Table B holds the same points as the rows below and some others, measured another way and shuffled. Each row below is followed by which row of B it is.
B:
0: [   1  202  -75 -393 -144  271 -103  187 -303  228 -118  -63  325 -279
  -49 -226   40 -388  -16 -145 -180 -354 -262  225 -171  158]
1: [  -2  125 -169 -102   79 -141  -99  109 -151 -330  335   44 -265  439
 -103  422   93  221 -192 -152 -130 -163  246  -66  158  154]
2: [ 256  -95   10  239   93  -61  -11    4  121 -166  139 -149 -237  -19
 -159  280  -78  496   40 -284   26  -35  367 -165  263  -74]
3: [-299   94 -265 -283  111  139  146  153   66  212   74   -5  132 -170
  124  -75   86 -224 -100  283  -18 -220 -209  157 -135  161]
4: [  53 -408   21  267   30 -434  293  -49  264  208  137  -62  260 -325
  416  -27   16  -74  -50  316  212  206  190  -66 -122  139]
5: [   5  183 -111 -244 -115  211  -70 -154 -172  102 -148  -75   59 -277
 -268   74 -133 -215   -5   16 -169 -369   42    1 -114   46]
6: [ 200 -204 -127  234   35 -346   23   47   21  327 -293 -243  319 -511
  243 -133 -222 -224  140   61  153  270  126 -230  198  144]
7: [-285  211 -256 -581   79  188  -78  432 -565  218 -134   23  306  100
  183 -196   35 -493   19   52 -185 -115 -376  239  -78  264]
8: [ 102  -36  -86   29 -329 -485   87 -211  137 -401  470  -86 -212  182
 -274  594  208  -96 -169  -34 -140    6  441 -237   45  239]
9: [-152  171  -58 -329   92  334  -31  224 -244   86   72   -3    5  104
 -212  134  -54    4   23  -19 -254 -211  159  252 -183  -66]
10: [-291  214 -254 -521  -11  -45  -30  280 -436   81  -32    2  231  142
   28   46   54 -506   82  123 -182   49 -257   45   77  246]
11: [ 361  150  115   39  135 -141 -291 -136 -185   30  -41  147  211 -114
  102    0  -98  287 -122 -236   93 -413  -79 -182  232   15]
12: [ 308 -147  124  204  116  -75 -107  145 -199   84  -30 -104   55  -18
   -5  126 -221  273   59 -234  -74   70  535   19  -18  -89]
13: [ 100   49  -74  -90 -156   34  -74  142 -201 -103  163 -150 -126  134
 -317  327  -26  -72  -87 -209 -319 -105  556  128 -211   85]
14: [ 364 -165  120  247  -44 -303  -60  -21   44 -131  348   28   19   49
  146  173  100  265 -317 -218   17 -230  411   17 -132  153]
15: [-146    4 -251 -104   42  119  139  288   71   -1   55 -272 -158  -60
 -184  154    4    6  173  -83  -90  153  109   -4  192   42]
16: [  87   74   17 -121   56 -141 -113  -19 -278 -397  348  146 -221  498
  -85  432   83  329 -153 -185 -121 -220  196  -89  133   80]
17: [-263  -38 -224 -270  152  123  124  271 -207   -4   97   -5  -40  157
  202   -5   66  -67  -24  112  -37  -58 -141  147  -36  177]
18: [ 102 -230   57  163  162  -20  137   28   29  262 -222 -178  181 -403
  117  -92 -230  147  288   47  133  209   73 -120  171 -132]
19: [ 261 -302  272  140  239 -267   17  -37 -204 -128  166  231  168  123
  594 -118   65  503  -74 -127  287 -130 -251 -105  186   69]
20: [-131  304 -401 -283 -258  -54 -115  168 -144  308  -72 -250  155 -186
 -462  302 -138 -829 -108  201 -453  -31  649  136 -385  233]
21: [ 325  257  190 -233 -382 -263 -259   38 -346  106  -20  -79  485 -162
 -353  154    3 -426  123 -320 -297    0  159  -74   65   61]
22: [ 198 -150  127   13  137 -199   30  133 -118  294 -269  -64  542 -459
  451 -417  -43    5  305 -126  296  176 -581 -195  452   41]
23: [ 263 -233   18  203  -93  -70  105    6   39  175 -315 -399  122 -553
  -89  -67 -226  -15  413 -206   71  330  107 -246  334  -53]
24: [ 340  -73  -43  217 -150 -270  -69 -125   48 -354  315  -93 -274  117
 -138  393   67  255 -248 -315  -50 -212  464 -161   71  186]
25: [ 365   -7   53  136  -71 -107 -199   -8 -157 -127  181  -41  -81   77
 -119  253  -54  197 -239 -318 -148 -296  533   21 -130   86]
26: [  38  155  -95 -161  -62  117  -57 -294  -77  -99   34   37 -101 -120
 -203  205  -59   18 -135   36  -90 -489   28  -93  -40   72]
27: [  53 -140  -36   90  214 -107   92  194   39  121  -76 -142  112 -184
  195  -67  -69  221  238  -78  174  231 -124 -152  396  -18]
28: [-322   38 -493 -239   84  311  109  416  -92  231  -58 -253 -111  -82
  -16  -16  -65 -372  -89  156 -203  -59  225  298 -283  230]
29: [ -23   -3 -186   51  215 -106   29  170   48  309 -230 -193  183 -310
   43    1 -219  -37  240   98   79  247   73 -174  314  -33]
30: [ 186  262  -15 -268 -159  -96 -199  355 -221  -92  223  -58  211  111
 -116   50  260  -94  -41 -510 -166 -136 -183   41  242  197]
31: [  51  -73   -6 -239 -287 -163   71 -125 -270   49  -43  -41  307 -245
  112  -81   68 -487    9   63  -57 -104 -208  -37 -123  285]
32: [  66 -327  -93  355  266 -284  276  278  389  -51  116 -299 -128 -117
  173  116   12  499  329 -151  290  556   36 -308  675  -52]
33: [ 133  -14 -164  191   10  -75  -46  -38   70 -219  253 -144 -421  179
 -350  556 -133  259 -194  -94 -199 -130  861  -47 -116   18]
34: [ 224 -188  106  199  189   37   18   13  -91  153 -266 -175   65 -298
   15  -18 -313  326  315 -139   92  152  179 -166  259 -196]
35: [  81  -31   78 -125   14 -228  -40   18 -325  -69   43   52  147  131
   58  163  -39    8  105  -51  -45   69   33 -134  167   58]
36: [ 119  116   53  -59   53  -24 -107   34  -69 -101  256   65  -45  165
 -188  307   11  258 -117 -140 -140 -237  310   29  -16  -36]
37: [-353  -25  -36 -418  270  327   84 -111 -500  357 -254  270  282  -90
  320 -196 -258 -232  -17  580  -42 -357 -204  238 -465   -5]
38: [ 129  -67   45   34   42 -184   62  -37  154  -82  292   84  110  -85
  244   -7  206  229 -174  -76  168 -254 -218  -63  127  144]
39: [-436  226 -346 -394  118  185  111  141   24  364   15   19  187 -172
  -32   36  -33 -433 -115  495 -152 -224    3  222 -314  113]
40: [ 145  122   37  -84  280 -230 -256  -18 -399  -71   61  264  110  301
  209  165 -101  274 -141  -54   29 -242   17 -153  206   61]
41: [ -69  -24 -259  -70  510  157  -54  317 -287 -177  -29   33 -268  313
  404  -76  -43  543  -15 -201  204 -148 -366  -89  488  127]
42: [ 153 -154   50  144  300 -111   53   93  106   59   87   58  146 -141
  431 -180   51  448  -24  -99  301 -118 -305 -101  311   35]
43: [  81   15 -170   55  -67 -103  -58   -8  -61  212  -95 -188   65 -233
 -210  223 -236 -273  -45  108 -193   -7  621   -5 -217   75]
44: [ 217   37  160    6  103 -151 -201   82 -340   51   95   98  160  190
  -44  247 -152  165  -69 -109 -169  -87  488   55 -113  -68]
45: [ -78  173 -197 -356 -268  179  -89  107 -391  412 -266 -191  308 -321
 -311   35 -225 -811   -3  175 -432 -131  438  266 -564  143]
46: [ 577  -96  310  318 -145 -722  -96    7  275 -183  530   69  344  -56
  243  111  370  339 -213 -459  214  -50  -31 -243  373  179]
47: [ 219 -192  106   17  156  -89  -34  -64 -338 -138  -28  120   70   33
  449 -160   -7  323  -29 -192  214 -222 -351 -131  228  136]
48: [ 114   57  -51 -159 -253 -152  -65  -85 -213 -279  263  -14  -95  163
 -168  313  127 -129 -193 -163 -193 -248  207  -36  -80  240]
49: [  48   82  -62 -146   83    1  -79  -41 -221  391 -430  -64  448 -511
  123 -259 -237 -263  213   92   82  -71 -322 -149  192   30]
50: [-203 -180 -361  138   43  -62  324 -167  288  121 -302 -437 -234 -484
 -280  274 -339 -127  435  340   67  448  288 -410  357  -56]
51: [ 204  175  -12 -183 -113 -141 -157  148 -122   -1  103  -19  288 -124
   52  -74  190 -118  -71 -323  -14 -211 -303  -47  226  216]
52: [  44   -1 -132  -35   15   90  -57   70 -143  112   66  -38  -13  -38
  -25   99  -99  -89 -238   33 -166 -300  436  201 -378  121]
53: [ 330  163   35  -24  -75  -21 -226 -282 -131 -229  116   77  -76  -36
 -139  184    5  249 -237 -290  -28 -593   16 -158  113  106]
54: [  47  121 -156 -162 -239 -124  -13 -185  -34  353 -321 -179  415 -669
 -102 -115 -133 -636  107  171  -43  -99 -132 -173    3  176]
55: [-149  -92 -104 -135   75  266  181  230   22  123   81 -121   -3 -128
   43  -51   33   12   31   38  -63  -88   22  224 -164   39]
56: [ 239   56   17   47  185  -88 -167  -57 -132  143 -188   20  230 -268
  178 -118 -148  187   48 -136  159 -192 -214 -212  338   14]
57: [ 286  -67  125  150   70  -97  -71  179  -52  118  -55 -174  152 -173
  -82   68 -138  235  221 -298  -15  182  259  -90  248 -128]
58: [ 281  -17  135  -66  317  -79 -243  489 -562 -197   29   45   76  427
  321  -67   35  546  177 -634   76  109 -285  -70  605   24]
59: [  78   73   18  116  104 -410  -28  -71  150   97  149    4  137  -33
 -178  423 -117  111   43  157  -30  150  465 -245  186 -107]
60: [ 136 -266 -107  357  131 -278  124  -82  284  -75  262  -53 -182  -57
  210  214  -17  312 -261   87  153  -93  437 -101  -44  129]
61: [ 247  -95  120   44  -74 -318   21 -135   15  184 -129  -42  463 -491
  234 -195   -1 -105  142  -40  207   16 -344 -259  296   92]
62: [-181   -6 -369 -144   92  418   60  288 -209  -17 -131 -304 -387   35
 -254  169 -203  -15   99  -83 -227  -15  361  144  -60   53]
63: [ -71  -49 -136  -37  305  228   26   97 -176  437 -464 -137  201 -425
  123 -208 -392  -27  279  183   66   52  -29  -31   96 -109]
64: [-177  177 -299 -180  -11 -185   47  219   81  227  -33 -203  187 -195
 -182  179  -33 -394  139  161 -112  224  117 -105  194  113]
65: [ -65  -13  -87  -78   76   57   74   -7   -8  195  -60  -50  127 -246
   16    2 -109  -71   33  166  -17 -106   59   19  -70   17]
66: [-206  143 -155 -248  472  273  -94  491 -289  462 -220   41  313  -52
  272 -256 -186   39   95  107   -8  -47 -150  236   34  -60]
67: [-190  -53 -179 -165  173  102  106   89 -124 -321  355  106 -364  422
  107  260  129  305 -217   29  -40 -274   47   88  -39  155]
68: [ 531 -315  200  368 -102 -332  -34   39  -13 -121  147 -149   66 -113
  180   31   37  314  -44 -454  100   42  280 -119  142  110]
69: [  99  206   15 -323  -53 -125 -244  117 -554   39  -41   84  297  143
  -17   83  -40 -253   -7 -139 -199 -127  -12    5   31  144]
70: [-158  -69 -441  118  119  -60  138    8  198   53   25 -218 -289 -114
  -86  302 -169  -75 -118  282  -30    3  510  -88  -55  154]
71: [ 279 -297  131  284  132 -457   75  -83   75 -281  361  113  -38  163
  422  139  156  513 -160 -141  274  -42   -7 -231  276  144]

[-327  -96   82  -56 -155 -110   76 -122 -113  188   51  103   75   45
  193  352 -188   37  106 -147   85 -174   32  238  340 -223] | 29
[-487 -371  -40  -24   41 -198   62 -557 -310  203  -42   -7   60  134
  184  -70 -277  107 -476 -232   -4 -221 -386  561  276 -264] | 34
[ -47  101  158 -210 -133  104   93  347  261 -208  160  -62  -54   38
   -9 -460  164   56  403  -91 -287 -121   66 -439  -99  380] | 26
[-170  -83 -266 -141  198  341  -29 -113  -47  297 -333 -160  281   69
 -185 -622 -347  -40 -194 -411 -246  -71 -432  325   19  149] | 45
[-395 -141   62  215  268 -138  -26   43 -158  -45 -211  144   36 -217
  324  356 -240 -226 -457 -279   81 -267  -63  441   84  -82] | 51
[ -40  172 -114 -229  -34  311  -95  371  256  292  -37  -75   22  -14
 -181 -421 -213 -185  426 -288  -50   98  104 -229 -158   62] | 6
[-163 -150 -270 -152   46   77    0 -181   69  379 -163  -86  -65   99
 -311 -466 -314  -10   20 -245 -104  -79 -173   44  -76  136] | 43
[  24  542 -155 -275  -81  374 -284   29  129  190 -288   65  384  111
 -109 -143 -208  104  397  206 -278   -8 -237   41  -53   29] | 52
[ 239  192   17    1  -98  234  131  452  164  -42   58   10  170  -32
 -313 -289  213 -226  251 -124 -223 -275  -92 -276  112  634] | 40
[-197  144 -223   32  117  -70 -235 -440 -253  304 -170  132  181   42
   22  352 -377 -100 -373  262  -37 -258 -403  522  164 -447] | 28
[-168 -359   39  -46   66  275  410  572  155  122  -22 -211   74 -126
 -111 -446  -92 -214  266 -892 -116 -121  172 -158  227  536] | 21
[-437 -373  135  118 -130 -330  153 -252 -253  217   48  217  -67    6
  197  471 -178  -63 -225 -357  312 -291   53  449  379 -120] | 64
[  16  457  -60 -274 -132  457 -217  413  240  269 -146   24  292   15
  -82 -244 -188 -120  570 -160  -85  140   51 -112  -89    7] | 68
[-498 -301    6  125  266 -105   11 -197 -192  -32 -205  -44   74  -76
  318 -119 -224  -42 -595 -347  -47 -171 -326  473   46  -81] | 49
[-105 -170  247 -261 -245 -196  136 -202 -341   38  481  333 -139  161
  -13  108  -83  -64  -62 -195   30 -578   98  277  427 -123] | 15
[-336 -290 -318  103  189   28   38 -214  -57  483 -367  -96   79  -36
 -140  -63 -440 -120 -243 -408   58  -64 -239  363   92   20] | 20
[-156 -223   84 -326 -162 -131  107 -242 -101   65  297  101 -244  213
 -136 -444  -99  101   35 -192 -130 -345  -11   12   87   66] | 18
[  31  145  -30  128   89  120  -80  260   79  -69   -2  -65  113  -71
  -78 -426  152 -313 -246  -59 -134 -118 -330  -60 -131  269] | 47
[-305 -338   90   33  -41 -380  113 -331 -262   77  231  182 -244   48
   60  183 -127  -93 -371 -144  113 -430  -51  310  234 -129] | 27
[-312  175  260  -82 -173  153  -70  412  182  -58 -105   57  194  -66
  364  -33   20    6  368 -326   69  149  146  -38  -34   77] | 61
[-164   -8  -15  180   -6  193  -18  406  230  100 -156 -190  167  -92
   22 -538  155 -276  -44 -424   77  221 -217 -101 -164  364] | 31
[-129   57   45  266 -196 -312 -117 -402 -220   63   17  242  129   90
   72  327  164  -95 -448  283  163 -287 -440  382  195   19] | 67
[-324 -219   58  245  246 -119  141  134 -228   24  -99  123   92 -248
  248  554 -259 -323 -384 -358   77 -394   10  436  353  -80] | 30
[-119  -73  154 -453 -184  269  155  340   53  136  363  -64  -13  119
  -40 -589 -126  -60  463 -549 -143  -87  210 -163  164  -38] | 23
[ -21   79  -15 -172   83 -113   29 -348 -328  -69   92  261   69   82
  -66  343 -257   52 -215  266 -356 -733 -199  349  383  -98] | 66
[  77  -92  -48   91   99  293  232  456   34   62  -24 -129  229 -101
 -244 -429   67 -367  -72 -514 -172 -248 -191  -25  214  562] | 69
[  70  255  136 -313  -17  279   73  581  236 -196  181  -21   15  -54
  -41 -321    1  -72  532 -140 -376 -224  224 -439  -22  277] | 56
[-393 -267  -42  159  -10 -545   38 -588 -102   27  -80  147 -265   50
   90  389 -118  172 -334  256   34 -349 -184  185   53    0] | 39
[-350 -303   11   72  -16 -344   68 -541 -266   75  -99  201  -63   92
   58  219 -156  117 -417  -73   39 -416 -237  454  224   77] | 36
[ -54  324  -10 -123 -175  274 -182  281  181  239 -134   71  223   13
  -39 -134  -86 -124  382 -144   41  101   -6  -35  -54   84] | 24
[-613 -275   19  108  204  -56  -65  -71  -29   80 -335  -70   49 -100
  378 -202 -265  -21 -385 -502  107   99 -177  394 -135  -86] | 54
[ -18 -188  111  277  -63    6  242  266 -154   57  153   43  182  -88
  -55    7  197 -433 -296 -421  113 -327 -198  206  410  351] | 10
[-306 -369  -35  -30  198 -143  170 -108  -10  -80   32 -145 -206   -5
    9 -473 -117   -3 -317 -267 -230 -259 -194   -6  -61  189] | 5
[-444 -159  -93  164  413  -85  -52 -190 -191  -51 -309  -44  134 -147
  309  120 -339  -77 -619 -130 -164 -248 -361  496   61 -186] | 0
